Here is a tiny trained network, its code and every weight. The questions are about switching its units off for an input and a class, where a switched-off unit gives its printed mean instead of its output.

import numpy as np


def w(rows, s, z=0):
    codes = np.array(rows[::2]) - 128.0
    scale = np.full(codes.shape[1], s)
    scale[-1] = z or s
    return codes * scale


def norm(h):
    return h / np.sqrt((h * h).mean(-1, keepdims=True) + 1e-5)


def f(y):
    return np.maximum(y, 0)


def log_softmax(a):
    a = a - a.max(-1, keepdims=True)
    return a - np.log(np.exp(a).sum(-1, keepdims=True))


def net(x, mask):
    res = np.array(x, float).reshape(1, 6) / 4 @ E
    u = 0
    for l in range(4):
        y = f(norm(res) @ A[l][:, :-1].T + A[l][:, -1])
        res = res + np.where(mask[u : u + 8], y, B[l][:, -1]) @ B[l][:, :-1]
        u += 8
    return log_softmax(norm(res)[-1] @ U[:, :-1].T + U[:, -1])


A, B = {}, {}
E = w([
[107,208,75,129,140,108],'x0',
[66,124,54,245,174,130],'x1',
[90,167,218,98,176,242],'x2',
[136,172,199,219,136,82],'x3',
[100,159,119,180,2,145],'x4',
[62,203,187,147,168,131],'x5',
],0.0063)
A[0] = w([
[184,95,99,175,33,73,121],'L0N1',
[119,83,156,210,164,102,105],'L0N2',
[149,133,74,52,47,130,1],'L0N3',
[107,164,119,162,142,120,90],'L0N4',
[42,195,193,172,37,140,108],'L0N5',
[101,132,46,164,118,207,49],'L0N6',
[61,80,237,166,85,203,90],'L0N7',
[59,214,84,2,152,171,95],'L0N8',
],0.0064,0.0027)
B[0] = w([
[152,85,109,84,38,164,255],'L0N1',
[105,79,85,115,238,114,192],'L0N2',
[114,227,30,112,95,129,183],'L0N3',
[80,174,99,224,175,146,167],'L0N4',
[59,3,208,128,87,195,253],'L0N5',
[119,65,69,152,160,76,188],'L0N6',
[115,69,113,96,197,132,224],'L0N7',
[36,81,162,48,48,167,235],'L0N8',
],0.0061,0.0039)
A[1] = w([
[101,183,56,172,144,255,195],'L1N1',
[152,132,177,84,80,94,69],'L1N2',
[103,191,176,103,236,187,3],'L1N3',
[113,230,198,68,103,117,116],'L1N4',
[18,214,131,178,139,109,115],'L1N5',
[212,74,107,56,177,209,76],'L1N6',
[131,197,149,178,78,87,64],'L1N7',
[190,156,95,178,107,97,38],'L1N8',
],0.0076,0.0025)
B[1] = w([
[190,124,125,30,177,46,254],'L1N1',
[108,179,17,113,210,109,187],'L1N2',
[254,105,22,121,51,85,213],'L1N3',
[19,24,182,162,122,81,196],'L1N4',
[217,124,114,137,198,203,233],'L1N5',
[72,26,220,153,112,122,242],'L1N6',
[105,54,132,117,100,248,150],'L1N7',
[115,204,60,134,130,201,159],'L1N8',
],0.0058,0.0038)
A[2] = w([
[28,125,147,2,151,184,134],'L2N1',
[185,162,97,104,87,124,70],'L2N2',
[136,101,36,144,9,102,93],'L2N3',
[62,167,188,177,106,190,247],'L2N4',
[198,141,95,141,106,35,222],'L2N5',
[130,38,118,87,194,24,58],'L2N6',
[77,107,144,96,83,212,233],'L2N7',
[143,87,151,131,11,144,5],'L2N8',
],0.0094,0.0013)
B[2] = w([
[72,118,83,53,145,124,254],'L2N1',
[136,232,159,63,142,142,156],'L2N2',
[185,172,26,69,105,131,230],'L2N3',
[110,35,154,106,138,170,178],'L2N4',
[116,156,137,106,135,173,185],'L2N5',
[88,177,133,175,65,135,237],'L2N6',
[198,57,140,175,174,2,230],'L2N7',
[202,128,158,198,134,109,203],'L2N8',
],0.0084,0.008)
A[3] = w([
[143,246,172,67,138,155,131],'L3N1',
[106,153,158,186,128,88,218],'L3N2',
[115,99,181,250,111,173,4],'L3N3',
[155,82,253,165,149,227,30],'L3N4',
[87,46,194,110,105,67,224],'L3N5',
[79,128,30,181,157,168,152],'L3N6',
[58,189,216,119,189,106,127],'L3N7',
[151,149,147,122,135,146,2],'L3N8',
],0.0074,0.0027)
B[3] = w([
[42,97,148,72,51,254,151],'L3N1',
[106,161,171,113,127,158,162],'L3N2',
[60,71,91,54,126,43,169],'L3N3',
[110,107,103,47,206,116,175],'L3N4',
[82,149,208,116,130,220,254],'L3N5',
[185,170,213,35,148,85,203],'L3N6',
[160,180,83,123,41,197,154],'L3N7',
[56,131,98,135,127,172,128],'L3N8',
],0.007,0.0067)
U = w([
[203,193,11,60,67,114,228],'0',
[45,11,182,53,152,138,195],'1',
[100,175,157,231,130,45,2],'2',
[76,197,192,169,44,217,35],'3',
[172,225,148,184,232,134,124],'4',
[230,54,133,250,39,119,51],'5',
],0.013,0.006)

Each question gives the input, the list of numbers given to net, and the class t.
The units are the neurons (one row each of A and B). Each row of codes is followed by its name. A weight is (code - 128) times the scale printed after its matrix; where a second scale follows, it is the last column's (A, B and U).
mask holds one flag per neuron, layer by layer. A switched-off neuron (its flag False) gives its mean, the last column of its row in B, instead of its output. The means were averaged over made-up inputs and are rounded, as every weight is.
A unit's drop is (log p(t) with every unit on - log p(t) with that unit switched off) / (log p(t) with every unit on - log p(t) with every unit switched off).
most important unit: the unit with the biggest drop
k most important neurons: the k neurons with the biggest drops, biggest first
top k neurons in layer l: the k neurons of layer l with the biggest drops, biggest first
drop when u is switched off: that unit's drop, to one decimal
input [8,7,4,-2,-2,0], class 0: most important unit : L1N1
input [-8,3,3,8,-8,4], class 4: 4 most important neurons : L0N5, L0N1, L0N8, L2N4
input [8,8,2,0,7,0], class 4: 3 most important neurons : L1N1, L1N5, L1N6
input [7,1,-6,2,2,8], class 1: 3 most important neurons : L1N7, L0N5, L2N3
input [5,-1,-1,6,-8,4], class 0: top 3 neurons in layer 1 : L1N3, L1N6, L1N5
input [-6,8,8,4,-7,0], class 4: top 3 neurons in layer 1 : L1N3, L1N4, L1N1
input [-8,1,-5,5,-6,8], class 3: 4 most important neurons : L2N6, L2N7, L2N3, L3N7
input [3,0,-1,-1,-8,-5], class 3: 2 most important neurons : L2N6, L1N6
input [-6,5,0,3,3,-3], class 5: 2 most important neurons : L0N1, L2N1
input [8,3,8,3,-6,-5], class 3: 4 most important neurons : L2N7, L3N1, L2N3, L2N6
input [2,-6,-1,4,8,0], class 5: top 2 neurons in layer 2 : L2N8, L2N3
input [-4,-5,0,-1,0,-8], class 0: top 2 neurons in layer 0 : L0N3, L0N5
input [-4,-4,-6,7,-5,0], class 3: drop when L2N7 is switched off : 0.1
input [-5,-2,3,5,8,-7], class 5: most important unit : L2N8
input [-4,8,5,7,-8,-3], class 4: drop when L2N4 is switched off : 0.2
input [8,-2,-2,5,-8,2], class 3: drop when L2N3 is switched off : 0.2
